In the rows, 128 means zero.
[104 130 130 127 143  80 155 154 183 174 155  94 124 129 125 112 195 161
 129 155 139 138 165 119 127 126 153  65 135 122 115 122]	Gos
[140 164 195 141 152 111 157 138 187 147 114  82 115 112 102 123 106 146
 132 162  76 174 197 153 106 135 155  74  71  83 129 152]	Fubi
[136  78 162 168 141  53 115 166 148 157 132 110 160 103 125 147 157 126
 144 124 173 120 138 123 125 111 124  72 131 125 110 151]	Dezo
[122 136 118 156 115  91 158 133 105 153 124  95  98 138 138  95 146 121
 126 117 132 159 111  92 147 132 112  98 166 118 160 157]	kibeg
[136 129 142 155 133 106 126  94 174 135 138 134 148 122 109 116 147 133
 146 135 176 125 142 139 121  99  99  97 113  85 108 122]	Muzes
[161 163 168 113 149 142 142 171 121  76 128 117  88  76  75 185 109 128
 147 147 172 153 150 108 123 137 127  71 142 168 149 152]	Mek
[112 102 120 180 146 114  89 170 135 121 121 175 149 132 133  70 127 125
 133 131 123 114  92 137 162 133 116 142 151 115 114 154]	Muzes
[142 137 182 148 123 112 111 155 145 105 125 125 133 120 118 149 153 129
 128 133 170 126 131 108 140 132 135 107 143 131 127  97]	tevis
[125  93 101  92 130 157 170  79 138 158 170  99 109 105 127 135 144 170
 121 123 184 173 100 139 135 149 123  64 154 150 157 134]	Gos
[130 152 167 163 107  48 136 143 163 144 160 129 130  96 152 107 138 143
 140 108 149 161 126 131 122 166  83  90  67 134  83 159]	Mek
[119 119 161 118 124 118 111 119 151 151 147 152 155 131 105 150 166 124
 150 121 165 112 142 131 106 101 126 112  83 132  92 120]	Mef
[ 96 133 151 146 139  94 101 124 118 153 114 140 109 117 164 127 155 161
 120 129 110 148 140 103 139 168 105 146 112 180 149 144]	Suta
[107 107 114 132 150  84 147 146 137 180 144 114 117  96  81 165 150 147
 142 182 140 119 172 115 135  89 161  97 102 148 144 153]	Dak
[126 126 147 123 143 189 122  94 129 118 125 110 137 125 120 129 127 157
 147 124 153 139 185 159 128 118  99 113 112  81 111 131]	Fubi
[137  93  83 169 126 108 112 148 172 118 170 108 131  94 128 129 137 148
 139 159 156 112 122 153 143 140 132  94 129 121 110 119]	Gos
[121 154 172  80 169 158 149 167 114 122  81 147 131 159  69 138 121 134
  98 124  97 134 155  89 108  89  59 113 154 201 110 148]	tevis
[137 119  74 166 126 210 102 119  97  86 125  72 135 129 166 128  94 128
 133 134 136 142 155 166 130 139  92 135 180 110 143 129]	Muzes
[162 137 168 134 111 109 130 160 131 103 118 119 124 161 143 136 164  92
 120  94 139 100 136  74 136 115  92  97 185 149 158 123]	Mef
[157 108 157 143 161 162 115 129 119 113 115  80 148 109 107 157 119 141
 148 139 160 156  87 151 110 158  87 101 145 114 161 148]	Dezo
[145 122 162 144 156 173 121 128 114 149 131  97 148  97  72 190 165 120
 166 139 196 129 145 113 110 116 122  87 141  98 110 120]	kibeg
[142 164 180  89  72  98 123 121 100  58 109 156 137 163  94 195  60 110
  81 130 159 104 110 113 124  92 101 146 138 187 116  85]	Dak
[137 169 165  92 187  83 219 176 130 200 156 132 135  96  63 167 183 104
 141 138 151 213  89  85 110 163  74  95 173 176 131 137]	Dezo
[128 156 139 141 157 162 113 123 146 148 127 111 123  96  89 173 117 141
 124 129 168 132 131 145 109 131 105 118 107 135 100 111]	Dak
[132 147 129 122 151 161 113 155 168 131 129  94 129 117 113 141 127 141
 141 145 109 119 176 141 127 124 130  59 114  84 119 137]	Mek
[179 129 138 105 148  43 124 142 175  96 125 110 115  93  98 131 175 121
 148 132 165 139  96 125  93 113 107  93 127 142 103 117]	Bel
[122 127 132 165 157  92 134 130 191 133 114 103 132 110 136  76 142 163
 142 144 127 158 143 172  93 140 135  85 113 105  97 156]	Muzes
[154 116 119 121 156 150 127 132 149 130 103 119 126 115 117 131 144 119
 152 123 117 132 117 133  99 142 114 111 140 122 115 151]	Mef
[128 114 152 127 127  93 188 116 119 139 138 110 138 130 117 152 127 142
 131 132 109 159 177 169 122 104 110 129 127 150 122 149]	kinu
[150 119 159 172 129 122 118 141 141 116 130 121 124 128 120 118 156 145
 160 141 115 110 136 134 152 156 138  99 136  99 126 148]	kinu
[139  97 155 127  95 185 126  94 126  80 124 125 160 127 150 123 132 154
 157 127 152 124 208 140 133 145 118  96 130 107  96 134]	Gos
[152 128 168 167 135 165 103 118 147 133  98 125 170 134 115 160 143 117
 158 113 159 104 172 152  92 127  78 124 111 106  79 136]	Dezo
[126 109 151 156 121  81 143 166 123 140 152  90 111 132 119 155 125 161
 128 139 109 118 134 129 152 147 150  76 130 121 159 158]	Gos
[143 133 145 141 138 203  97  96 166 145 144  91 125 123 127 157 143 145
 111 126 191 101 112 143 121 120 123 110 113 103 158  97]	Mek
[126 161  83 142 129  90 114 156 150 141 115  81  76 138 116 129 177 132
 128 168 142 147 122 106 140 143 124 111 187 130 112 118]	kuza
[155 174 127 147 147 103 125 162 118 124 152 113 124 138  92 174 110  96
 147 135 142 150 119 137 125 129  86 107 146 116 105 136]	tevis
[127  86 138 156 140  86  93  93 134 133 114 110  82 107 109 104 144 177
  99 170 159 181 109 110 159 126 100 127 151 186 150 136]	Muzes
[193 188 177  74 148  64 159 158 124  64  83 108  58 152 109 207 157 117
 111 109 176 131 138 141  85 124 124 158 214 170  69  97]	Fubi
[134 135 184 180  91  57 126 141 214 105  92 118 117 145 186  78 154 131
 137 127 168 120 224 141 112 119 124  63 126 129  85 192]	Mef
[107  92 112 128 169 128 103 116 192 136 162 151 170  86 113 109 147 157
 127 151 143 107 148 145 129  92 109 111  80 113  86  91]	kuza
[175 142 132 110 166  81 193  58 177 147 101 138  83 139  85 154 175 123
 107 124 165 151 122 145  64  92 103 145 163 188 111 114]	kibeg
[146 142  91 120 112  74 144 134 162 144 106 126 101 104 134  76 169 114
 136 102 133 141  76 110 108 133 135 146 115 111  79 113]	Mek
[133 110 123 101 154 198 166  92 104 118 134 104 138 115 118 164  97 154
 143 136 119 148 135 189 115 140 154 118 144 110 149 135]	kinu
[122 146 213 177 131 149  90 111 110 170 161 115 153 175 114 157 138 149
 163 111 113 131 159 169 127 156  88  78  60  89 123 184]	kibeg
[109 147 178 110  97 179 164 108 157 124 143 148 153 111 110 169 172 143
 140 122 225 148 186 126 132 138 101  84 151 144  93  98]	kuza
[159  91 146 169 120 114 146 134 167 131 106 102 147  90  77 187 132 133
 133 150 199 113 134 146  97  95 111 118 127 138  82 126]	tevis
[162 123 153 187 135  92 122 153 186 142 135  93 132 103 102 140 168 136
 162 140 149 119 145 158 121 144 110  86 111  83  94 150]	Bel
[106 123 208 155 129 189  58 113 127 170 141 107 165 112 112 144 150 143
 152 137 203 157 151 120 138 126  55  88  71 131 130 170]	Suta
[177 122 121 174 138 123 142 127 144 114 142  97 115 132 132  54 171 118
 163 126 117 104 158 109 107 116 153 103 131 104  88 140]	kinu
[123  93 132 148 122 113 118 164 152 124 147 109 153 106 118 128 134 130
 125 127 160 105 113 138 136  94 117 102 115 121 123 129]	kuza
[119 165 166 183 115  34  74  93 147 145 156 146 131 188 127 163 161 147
 121 106 169 129 112 167 110 145  97 121 106 171  97 102]	Dak
[134 139 154 137 114  96  57 128 163 102 121 136  98 102 134 161 146 149
 154 154 212 156 106 185 150 158 106 119 121 129 107 152]	Muzes
[159  67 142 194 121 152 129 140  91  63  80 133 156  98  94 144 137 153
 186 129 129  96 157 123 130 153 106 116 170 129  97 159]	kinu
[ 95 135 108 143 105 125 178 112 145 150  64 145  98 117 107 144 177 131
 111 108 202 132 179  94 140  92 100 133 204 167 151 118]	Bel
[130  94 130 166  85  96 180  50  91 183 152 135 124 124 135 104 178 123
 139 132 159 158 169  35 134 130 110 140 130 161 131 129]	Mef
[150  98 169 141 131  80  98 138  98  88 152  86 136 122 165 101 111 154
 139 119  99 173 118 178 145 159 130 127  98 116 128 146]	Dak
[107 150 125 145 165  81 108 169 163 152 132 139 140  90  88 164 152 134
 131 146 133 119 126 106 128 127  87 102 117 138 122 109]	Bel
[141 124 152 145 141 144 103 114 146 151 149 114 129  99 127 123 135 125
 126 122 204 124 121  92 115 108 112  88  96 137 119 130]	tevis
[139 150 113 126 168 101 137 179 155 128 138 126 117 119 141  85 146 111
 126 129 138 126  96 107  91 140 144  98 146 162 116 135]	Dezo
[122 120 123 119 116 139 119 124 145 147 124  91 116 119 117 152 129 153
 107 145 118 130 125 118 143 131 106  98 135 135 138 116]	Suta
[114 133 147 117 171  49 133 147 163 117 153 124  92  95 132  81 202 171
 128 140 164 214 142 110 172 144  82  76 169 166 154 118]	Fubi
[138  77 166 203  33  33  56 111 141 134 137 163 121 121 177 106 124  96
 138 165 196 137 177 101 189 124 162 107  99 157 113 170]	Dezo
[102 146 130 148 164  74 100 108 146 126 128 134 112 129 116 123 126 166
 132 158 153 157 143 125 123 127 123  83 120 144 130 135]	tevis
[165  79 120 147 164 138 139 126 151 137 163  63 116  98 149 126 108 142
 117 161 119 137 128 169 150 136 158 112 140  74 144 144]	kuza
[146 116 113 156 166 169 137 134 129 116 142  84 118  91 111 136 118 127
 132 112 153 159 169 139 110 119 103  95 159 140 106 121]	Mef
[135 108 101 146 147  31 137 133 188 158 134 109 132 108 113 106 153 135
 135 166 139 140 116 128 109 103 110  94 113 118 106 143]	Fubi
[140 117 106 160 136 167 119 139 135 113 114  76 127 107 117 140 124 131
 138 139 159 118 168 118 119 114 118  91 154 113 129 129]	Gos
[145 109 175 169 147   4 127 119 109 128 133 175 112 128 131 168 143 120
 155 119 152 105 177  73 159 132 168  50 169 124 175 166]	Bel
[134 102 106 137 147 189 115 133 136 148 125  97 114  93 113 120 118 134
 104 131 125 132 162 123 132 108 137 115 128 159 112 115]	Dak
[156  86 154 176 164 103  71 106 147 121 159 135 128  99 124 176 126 146
 114 110 167 106 160 184 134 108  99 147 103 147  93 106]	Bel
[142 134 139 120 152  97 107 141 174 121 116  95 150 130 141 140 155 135
 138 144 119 128 129 153  77 138 122  97 124 132  95 124]	Suta
[ 79 132 190  93  80 113 140  83 126 196 181 129 149  95 122 206 111 181
 147 112 178 144 128 150 140 154 103  72   6 101 134 156]	Gos
[152 122 122 142 165 139  35  96 161 120 140 161 142 125 119  92 122 113
 140 150 161 116  93 109 145 112  83 100 102 103 130 140]	Mek
[123  87 159 129 116 154 185 154 141 189 116 134 133  96  98 102 128 132
 103 114  97 135 126  86 148 127 141 106 130 141 112 148]	Suta
[132 165 119  80 125 125 155 118 117 107  80 122 130 115 136  68 118 100
 147 143  71 186 140  54 118 130  95  83 143 140 165 152]	kinu
[145 133 133 144 144 100 163 165 111 142 143 104 135  97  94 146 146  94
 158 147 167 138 127  84 125 108 122 111 154 112 135 146]	Suta
[121 149 178 186 137 117  89 157 179 131 122 130 158 124 112 159 150 142
 137 132 165  74 147 119 105 135 107  84 112 118  87 119]	Suta
[151 137 123 141 151 146  69  84 124 111 127 113  95 139 138  37 123 147
 153 124  98 119 128 100 118 133 127 117  58  84 116 155]	Gos
[100 116 132 143 142 137 125 144 192 175 109 119 157  86 100 150 129 132
 111 143 163 119 169 122 110  87 110  81 118 138  89 123]	Suta
[106 148 157 140 142  41 108 185 150 131 118 150 103 102  93 169 152 135
 126 133 141  99  80 129 139 108 142 135  97 137 153 118]	kibeg
[122  83  95 146 123 234  79  92 148 147 127  92 131  99 120 152 110 155
 120 137 183 111 132 171 108 118 134 114 111 139  94 124]	Suta
[156 173 170 159  96  97 135 133 131  96 115  96  93 122 116 126 106 122
 121 130 128 157 122  83 123 161 131  97 128 139 147 119]	Gos
---
[128 111  62 144 128 116 130 135 153 197 122 110  80 115 107 130 123 103
 144  41 144 121  99  61 137 180 113 182  94 159  82 135]	vuliv
[110 118  56 164 136 122 134 137 173 185 116 113  86 102 104 106 126 112
 140  50 139 119  97  49 162 193 125 172 118 154  86 131]	pov
[118 121  65 156 119 112 126 140 164 176 107 124  84 111 110 102 131 125
 136  65 137 113  90  68 144 171 110 173 104 144  90 136]	pov
[150 119 206 133 160 151 109 182 124 135 140  59 111 106  69 140  67 144
  41  67  95 107 112 101 177 174 122 163 142 160 120  71]	pov
[108 121 135 160 124 110 164 117 141 167 105  74  85 146 114 153  47 187
  94  88 140 114 133  55 204 174  98 189 165 216 109  68]	Zeni
[128  88  81 129 125 170 161 145 177 118 137 128 118 131 115 138 120 123
 136  40  95 111 126  84 125 167 136 116 118 136  95 158]	Salu
[128 127  44 148 134 123 116 146 155 189 109 117  76 113 104 115 141  93
 138  45 128 125 100  52 160 182 121 178 109 162  71 143]	Retuk
[121 139  90 150 122 128 114 129 139 188 120 124  94 124 106 108 146 100
 131  58 141 124  97  85 155 175 104 167 111 144  94 132]	Zefub
[122 117  73 140 137 115 126 144 155 182 108 115  82 102  97 118 134 104
 141  50 141 123 100  71 164 178 112 170 104 162  92 142]	Tati
[121 114 185 105 107 128 116 145 136 170 115 150 116 101  76 171 139 104
 136 191 157 165 170  48 167 153 178 100 162 179 125 108]	neze
[106 105 102 157  80 167 163 133 153 112  76 155 120 156 128 151 134 166
 132 133 125  89  98 127 143 159  94  96 129 102 108 119]	Zeni
[ 89 138 100 146  78 162 146 122 168 147  72 158 131 151 118 156 134 130
 148  83 143 105 104 113 124 147 110  93 109 115 125 101]	neze
[103 141  71 162 127 127 117 141 157 189 112 115  79 115  99 102 142  88
 125  34 137 129  96  55 165 184 118 184 102 157  95 130]	Zefub
[116 131  57 154 129 126 124 140 147 189 118 112  77 117 103 123 148 107
 145  83 157 128 104  70 162 176 122 157 100 153  89 139]	til
[177 169 137 121 136 164  72 162 106 222  87  75  93  96  46 136 111  91
  91 110 146 113 115  63 210 183 143 109 143 136 106 102]	virin
[138 157 107 129 160 190  61 150  77 124 143  80 122  82 109 117 162  87
  81 195 112 122 105 165 188 194 152 131 177 111 130 129]	Salu
[128 129  70 143 121 119 134 147 158 188 107 111  66 115 101 130 115 101
 132  36 133 117 101  77 171 177 110 178 108 169  83 141]	virin
[149 167 120 140 162 154  98 158 108 153 173  71 102 126 112 134 104 112
  91 106  89 119 127  37 195 171 157 157 142 152 113 102]	losuz
[ 93 140 115 174 134 116 130 119 137 193 117 102  70 110 137 115 125 151
 138 145 183  94 134  73 252 192 123 191 168 149  92  98]	neze
[129 127 137 144 161 202 126 103 124 140 154 110 146  84 105 135 124 106
 126 111 120 108 139 114 186 161 168  73 115 130 137 137]	Zeni
[163 130 104 110 159 175 122 172 175 177 148 102 100 129  72 140  76 143
  77  75  91  95 138  49 189 151 161 116 166 151  89  96]	vuliv
[119 123  86 152 105 168 134 115 165 122 114 144 123 136 158 160 119 136
 122  65 110  83 125 116  96 138 125 136  97 133  92 110]	neze
[139 120  66 128 130 122 121 134 160 203 115 112  75 111  92 144 128  87
 142  32 143 127  99  75 144 190 104 170  92 176  74 140]	losuz
[113 143  55 154 138 182 131 109 146 136  98 116 107 129  94 162 147 104
 112 120 132 108 127 124 153 133 116  87 108 138 122 143]	virin
[152 184 122 158 176 164  39 130 101 105  98  78  85  98 100 123 119 149
 133 205 158  92 143  88 174 171 170  73 130 128  97 124]	losuz
[106 125  85 138 115 109 132 143 160 203 124 123  82 119 107  99 133 101
 142  16 142 125 112  48 160 171 107 183  96 162  85 139]	Retuk
[158 119 157 110 143 141 102 166  73  63 128 102  90 155 120 169 147 156
 109 238  75 136 142 155 163 144 123 118 168 126 131 136]	vuliv
[147 120 153 110 148 179 129 140 119 219 115 112  90  96  79 222 127  96
  97 178 127 111 149  57 166 131 151 170 124 175 101  99]	taze
[124 129  70 158 136 122 118 153 157 191 121 103  75 124  86 115 140 108
 128  20 145 121  88  70 173 215 102 171 114 168  73 117]	losuz
[118 139 161 114 141 182 172 114 129 178 109 127 122 143 122 180  60 163
 143  80  73 102 153 113 142 132 106 116 156 147 119 101]	Zeni
[169 141 157  68 149 179  87 147 109 183 155  68  90 131  68 167 163 103
  90 179 118 118 153  65 203 170 158 138 145 180 131 136]	Salu
[119 131  78 156 128 120 133 144 156 183 118 110  77 113 100 121 121  99
 137  46 131 124  96  63 176 190 120 181 114 169  79 139]	Salu
[119 100  98 118  94 179 142 124 179  77  96 136 117 152 133 137 152 148
 135 118 125  91 140 122 108 151 130  85 106 119 110 146]	tis
[123 144 109  95 153 193 120 140 116 176 137  79 116  82  31  58  56 108
 104  43  95 127 122  70 182 157 152  82 176 126 154 170]	taze
[105 144  57 153 134 118 119 135 162 165 125 109  93 104 119  97 139 111
 139  76 147 125  98  71 160 167 123 167  91 143 105 144]	Salu
[129 119 175  99  96 202 110 134 148 155  95 112 110 116 114 124 138 141
  95 125 112  93 123 115 171 177 147 148 135 129 129 107]	til
[161 150 142 148 127 156 114 162  55  82 103 109 105 155 106 169  77 146
 133 153  48 136 105  94 169 171 152 104 197 150 116 114]	losuz
[135  92 116 168  95 144 141 132 147 113  85 124 113 150 147 156 115 152
 129  55 142  84 134 117 117 155 121 121  89 119  90  97]	vuliv
[118 129  61 162 134 126 124 134 144 176 113 115  81 116  96 110 122 104
 133  48 126 122  94  83 155 175 116 162 110 152  90 138]	vuliv
[116 121  91 148 125 140 131 131 163 187 119 121  89 123 101 120 138 105
 134  45 139 120  99  68 150 186 116 176 108 163  91 129]	Zefub
[111 144 125 161  92 136 115 167 118 161  68 100  56 134  34 143  87  84
 151  98 155 106  83  33 151 218 125 121 137 155  77 150]	pov
[121 109  92 165 101 167 136 106 161  91  72 137 125 145 128 167 137 148
 124  85 128 109 134 130 107 146 109  87 100 137  97 108]	taze
[122 127  69 145 127 103 115 133 154 190 109 117  75 105 104 134 125  98
 149  56 155 129 104  68 133 182 114 179 101 173  78 136]	neze
[ 83 108 214 182 102 113 172 138 108 149 205 144 129 143 116  74 137 177
 131 116 138 124 122  48 223 172 123 155 175 145 128 107]	neze
[119 108  93 159  75 139 135 120 155 110  97 153 100 161 149 166 153 140
 143 109 141 101 124  98 127 155 112 122 100 139  77 128]	til
[118 121 109 153 120 180 143  89 187 176 102 131 110 148 128 135 133 156
 126  46 146  65 125  79 148 154 108 143  96 143  90 109]	Zefub
[113 123 107 133 116 153 147 132 166 133 101 130 108 133 120 171 120 126
 138 121 139  99 128  93 152 138 119 114 102 135 110 123]	Tati
[131 104 105 148  93 137 152 147 147 133 109 140 115 156 122 166 124 143
 142  76 138 110 109  99 124 160 109 112 105 136  95 106]	losuz
[111 140  69 160 135 174 132  98 138  90 122 127 129 135 142 142 139 133
 130 132 116 104 137 128 122 120 118  82 112 110 125 150]	virin
[115 117  36 178 156 189 139 110 144 114  92 110 128 105 124 162 123 104
 117  80 114 102 131 109 136 150 131  84  97 106 111 138]	Zeni
[126 127  66 155 114 115 114 145 150 173 104  91  60 113 110  93 136 107
 133  58 147 123  97  58 157 216 118 196 108 173  68 133]	tis
[110 124  74 156 138 117 137 143 162 172 123  98  81 114 101 119 139  86
 122  44 143 126 102  67 168 182 114 187 102 156 102 144]	virin
[158 129 177 140 155 161 154 177  59 132 163  89 103 130 105 137  98 130
  93 131  39 130 123  96 252 160 158 161 195 147 131 112]	tis
[122 117 107 175 107 166 139 101 159 130  99 137 131 144 149 141 136 145
 121  77 145  87 109 134 128 152 112 135 101 126  99  95]	Zefub
[118  94  89 125 109 146 166 118 161 118 117 140 127 124 153 153  93 157
 156  49 118 110 141 114  95 119 115 113  93 131 112 133]	taze
[116 133  80 119 112 173 133 121 160 126 125 129 126 144 117 162 141 125
 115 114 131  97 119 111 132 123 114 101 100 121 125 130]	taze
[129 128  79 139 125 122 133 154 155 167 118 115  75 124  98 150 130  84
 136  62 128 128 110  68 149 170 126 165 101 168  90 147]	virin
[142 105 153 100 147 195 151  98 131 129 179  86  99 150 104  97 131 164
  99 155 104 107 192 142 148 160 125 116 183 174 108 152]	tis
[198 113 129 132 133 153 114 136  99 103 111  65 104 163 137 136  93 177
 100 106  84  82 128 117 131 169 112 140 156 116  95 119]	pov
[118 105  61 143 113 147 125 134 176 100  97 143 124 145 129 172 142 142
 147 100 135 112 108  93  94 156 128  98  97 130 103 116]	vuliv
[126 118  56 154 125  97 128 129 144 190 120 119  81 119 119 119 139 121
 147  51 151 127  93  74 151 181  92 182 102 163  81 132]	losuz
[130 174 180 171 119 137  82 138  71  93  91  82 102 155 117  99 116 156
  92 176  96 138 119  77 182 171 146 156 178 150 142  88]	Zefub
[130 147 175 133 111 138 171 158  78 134 128 104 103 192  96 162  74 142
 109 124  91 110 161  67 217 118 139 113 193 152 131 107]	tis
[102 107  81 131 132 183 157 107 162 123 106 150 132 140 125 172 178 133
 127 136 130  97 150 132 132 103 119  87  95 124 139 134]	Tati
[128 138  57 145 138 139 104 148 142 168 106  92  78 115  95 135 128 108
 132  68 131 135 100  72 148 193 123 149 110 163  88 129]	til
[118 120  84 141 121 105 122 145 157 196 113 106  60 109 100 121 117 108
 139  36 156 123 111  62 155 180 108 186  90 172  73 141]	til
[ 94 129  80 161 111 112 137 130 166 185 114 132  91 114 117  98 140 108
 139  49 151 119  98  77 158 181 116 180  99 159  99 131]	Zeni
[110 121  85 126 118 182 154 121 176 135 121 135 142 144 119 130 135 133
 126  49 115  99 131 111 112 122 127  88  96 105 141 128]	neze
[107 116  85 131  98 179 135 129 151 117  88 160 136 129 133 152 149 143
 143 130 112 112 111 133  93 143 113  87 122  93 123 124]	neze
[121 118  88 118  87 158 143 127 167 141 106 139 118 154 115 159 167 124
 126 136 156 100 118  95 139 134 130 109  91 139 121 124]	tis
[123 126  65 136 126 143 133 151 157 191 123 124  76 104  94 119 145  83
 130  62 113 125 101  78 166 175 132 177 109 160  86 157]	Salu
[127 128  71 158 128 124 115 140 155 202 110 106  65 108 100 116 127 114
 129  33 146 111  99  57 177 187 113 181  94 163  68 131]	til
[121 114 148  88  75 125 116 126 138 153  86 133 101 115 119 117  76 175
 133  82 138  88 102  93 195 167  99 148 173 142 112 128]	taze
[113 115  33 171 118 130 151 121 142 125 111 122 125 137 144 136 119 150
 143  60 143 107 109  84 116 133 101 120  95 108 108 126]	taze
[107 125  56 172 126 172 147 105 154 115  94 119 113 142 131 138 138 122
 131  93 129  95 109 125 133 167 112 123 122 126  93 131]	tis
[136 127  55 143 132 103 103 148 131 190 110 108  75 106  85 128 118  98
 132  35 133 131  94  50 154 199 108 165 116 180  75 144]	Zeni
[101  97  71 151  99 126 136  95 152 153 102 155  97 109 131 166 119 111
 145  70 145 100 141  85 102 140  97 133  98 161  72 154]	pov
[122 117  69 140 145 116 128 144 160 168 120 107  85 108 101 104 127 110
 139  43 132 128 104  72 147 183 120 176 113 170  95 143]	Tati
[122 111 127 165 169 154 120 151  99 100 139 107 125  93 102 127 101 127
 101 141  82 132 107  65 189 191 173 148 202 150 121 127]	Zeni
